Below are the code and all the weights of a small trained network. Each question names an input and a class and asks about switching units off, where a switched-off unit gives its printed mean instead of its output.

import numpy as np


def w(rows, s, z=0):
    codes = np.array(rows[::2]) - 128.0
    scale = np.full(codes.shape[1], s)
    scale[-1] = z or s
    return codes * scale


def f(y):
    return np.maximum(y, 0)


def log_softmax(a):
    a = a - a.max(-1, keepdims=True)
    return a - np.log(np.exp(a).sum(-1, keepdims=True))


def net(x, mask):
    res = np.array(x, float).reshape(1, 6) / 4 @ E
    y = f(res @ A[0][:, :-1].T + A[0][:, -1])
    res = res + np.where(mask, y, B[0][:, -1]) @ B[0][:, :-1]
    return log_softmax(res[-1] @ U[:, :-1].T + U[:, -1])


A, B = {}, {}
E = w([
[1,35,174,74,141],'x0',
[130,121,128,136,132],'x1',
[126,134,128,121,124],'x2',
[129,123,128,133,130],'x3',
[47,229,152,237,121],'x4',
[180,102,254,135,27],'x5',
],0.0093)
A[0] = w([
[142,230,132,216,120,102],'neuron 1',
[130,134,131,109,143,100],'neuron 2',
[13,154,170,172,117,35],'neuron 3',
[158,109,117,138,132,140],'neuron 4',
[124,115,125,122,123,119],'neuron 5',
[140,127,166,132,118,150],'neuron 6',
[92,131,135,146,118,87],'neuron 7',
[251,140,78,103,124,193],'neuron 8',
[102,119,131,147,124,97],'neuron 9',
[98,123,136,150,127,106],'neuron 10',
[136,133,96,138,111,133],'neuron 11',
[154,122,203,138,89,157],'neuron 12',
[113,118,117,108,150,99],'neuron 13',
[106,81,124,90,121,121],'neuron 14',
[101,134,45,122,155,254],'neuron 15',
[132,125,166,91,106,111],'neuron 16',
[114,133,129,133,130,72],'neuron 17',
[120,108,96,123,110,100],'neuron 18',
[146,126,128,128,135,96],'neuron 19',
[117,143,95,134,138,137],'neuron 20',
[126,115,160,120,132,104],'neuron 21',
[124,183,154,125,124,109],'neuron 22',
[102,138,146,140,133,104],'neuron 23',
[91,132,137,143,117,76],'neuron 24',
[125,111,111,129,127,125],'neuron 25',
[131,141,115,152,144,103],'neuron 26',
[100,63,134,69,132,111],'neuron 27',
],0.024,0.0081)
B[0] = w([
[155,71,31,163,26,252],'neuron 1',
[109,119,129,114,126,134],'neuron 2',
[75,199,231,123,188,223],'neuron 3',
[93,117,139,145,171,150],'neuron 4',
[141,129,118,118,124,139],'neuron 5',
[135,97,170,147,117,162],'neuron 6',
[100,138,158,129,141,155],'neuron 7',
[64,213,253,125,185,231],'neuron 8',
[144,155,140,117,151,147],'neuron 9',
[115,151,144,128,140,154],'neuron 10',
[141,150,110,159,140,149],'neuron 11',
[168,65,228,158,91,203],'neuron 12',
[88,114,151,83,108,153],'neuron 13',
[112,83,113,74,105,184],'neuron 14',
[39,191,47,74,127,228],'neuron 15',
[202,123,116,135,182,163],'neuron 16',
[135,146,133,127,138,134],'neuron 17',
[105,119,136,99,113,141],'neuron 18',
[109,126,142,123,122,134],'neuron 19',
[131,151,86,174,156,163],'neuron 20',
[170,124,125,132,172,149],'neuron 21',
[137,134,149,133,66,163],'neuron 22',
[125,152,147,135,140,153],'neuron 23',
[124,149,145,136,159,153],'neuron 24',
[123,130,133,102,120,141],'neuron 25',
[136,154,101,162,131,152],'neuron 26',
[173,70,61,97,139,210],'neuron 27',
],0.041,0.023)
U = w([
[94,238,121,91,164,253],'0',
[181,162,226,145,153,161],'1',
[142,113,18,2,135,62],'2',
[244,36,125,61,139,73],'3',
[141,199,17,141,55,45],'4',
[221,111,126,185,36,81],'5',
],0.0071,0.0029)

Each question gives the input, the list of numbers given to net, and the class t.
The units are the neurons (one row each of A and B). Each row of codes is followed by its name. A weight is (code - 128) times the scale printed after its matrix; where a second scale follows, it is the last column's (A, B and U).
mask holds one flag per neuron, in row order. A switched-off neuron (its flag False) gives its mean, the last column of its row in B, instead of its output. The means were averaged over made-up inputs and are rounded, as every weight is.
A unit's drop is (log p(t) with every unit on - log p(t) with that unit switched off) / (log p(t) with every unit on - log p(t) with every unit switched off).
The circuit of an input: a set's keep is (log p(t) with only the set's units on - log p(t) with every unit switched off) / (log p(t) with every unit on - log p(t) with every unit switched off). Starting from the 12 units with the biggest drops (on a tie, the unit counted first), units are removed one at a time, each time the one whose removal leaves the highest keep (on an exact tie, the one counted first), for as long as the keep stays at least 0.8.
circuit, biggest first: the units of the circuit, biggest drop first
most important unit: the unit with the biggest drop
top k neurons: the k neurons with the biggest drops, biggest first
drop of u: that unit's drop, to one decimal
input [-5,-2,-7,-4,2,8], class 5: most important unit	neuron 1
input [-1,0,-2,3,8,0], class 4: top 2 neurons	[neuron 1; neuron 12]
input [0,-8,4,-6,3,0], class 4: top 2 neurons	[neuron 8; neuron 12]
input [7,6,3,-5,0,6], class 3: top 2 neurons	[neuron 8; neuron 27]
input [-6,-1,8,7,1,-7], class 4: top 2 neurons	[neuron 1; neuron 3]
input [-8,-5,-3,6,1,7], class 5: top 2 neurons	[neuron 1; neuron 3]
input [-7,-4,2,7,1,-6], class 4: top 2 neurons	[neuron 1; neuron 3]
input [-2,-4,8,-7,0,3], class 1: top 2 neurons	[neuron 1; neuron 27]
input [3,1,1,-7,6,1], class 1: top 2 neurons	[neuron 15; neuron 3]
input [-2,3,-7,1,1,-7], class 4: drop of neuron 3	0.7
input [1,3,3,-8,5,4], class 1: drop of neuron 3	2.4
input [-7,5,5,-7,4,-2], class 4: drop of neuron 1	0.6
input [7,8,8,2,-5,1], class 3: drop of neuron 15	0.8
input [-3,6,2,2,-5,2], class 1: circuit, biggest first	[neuron 15]
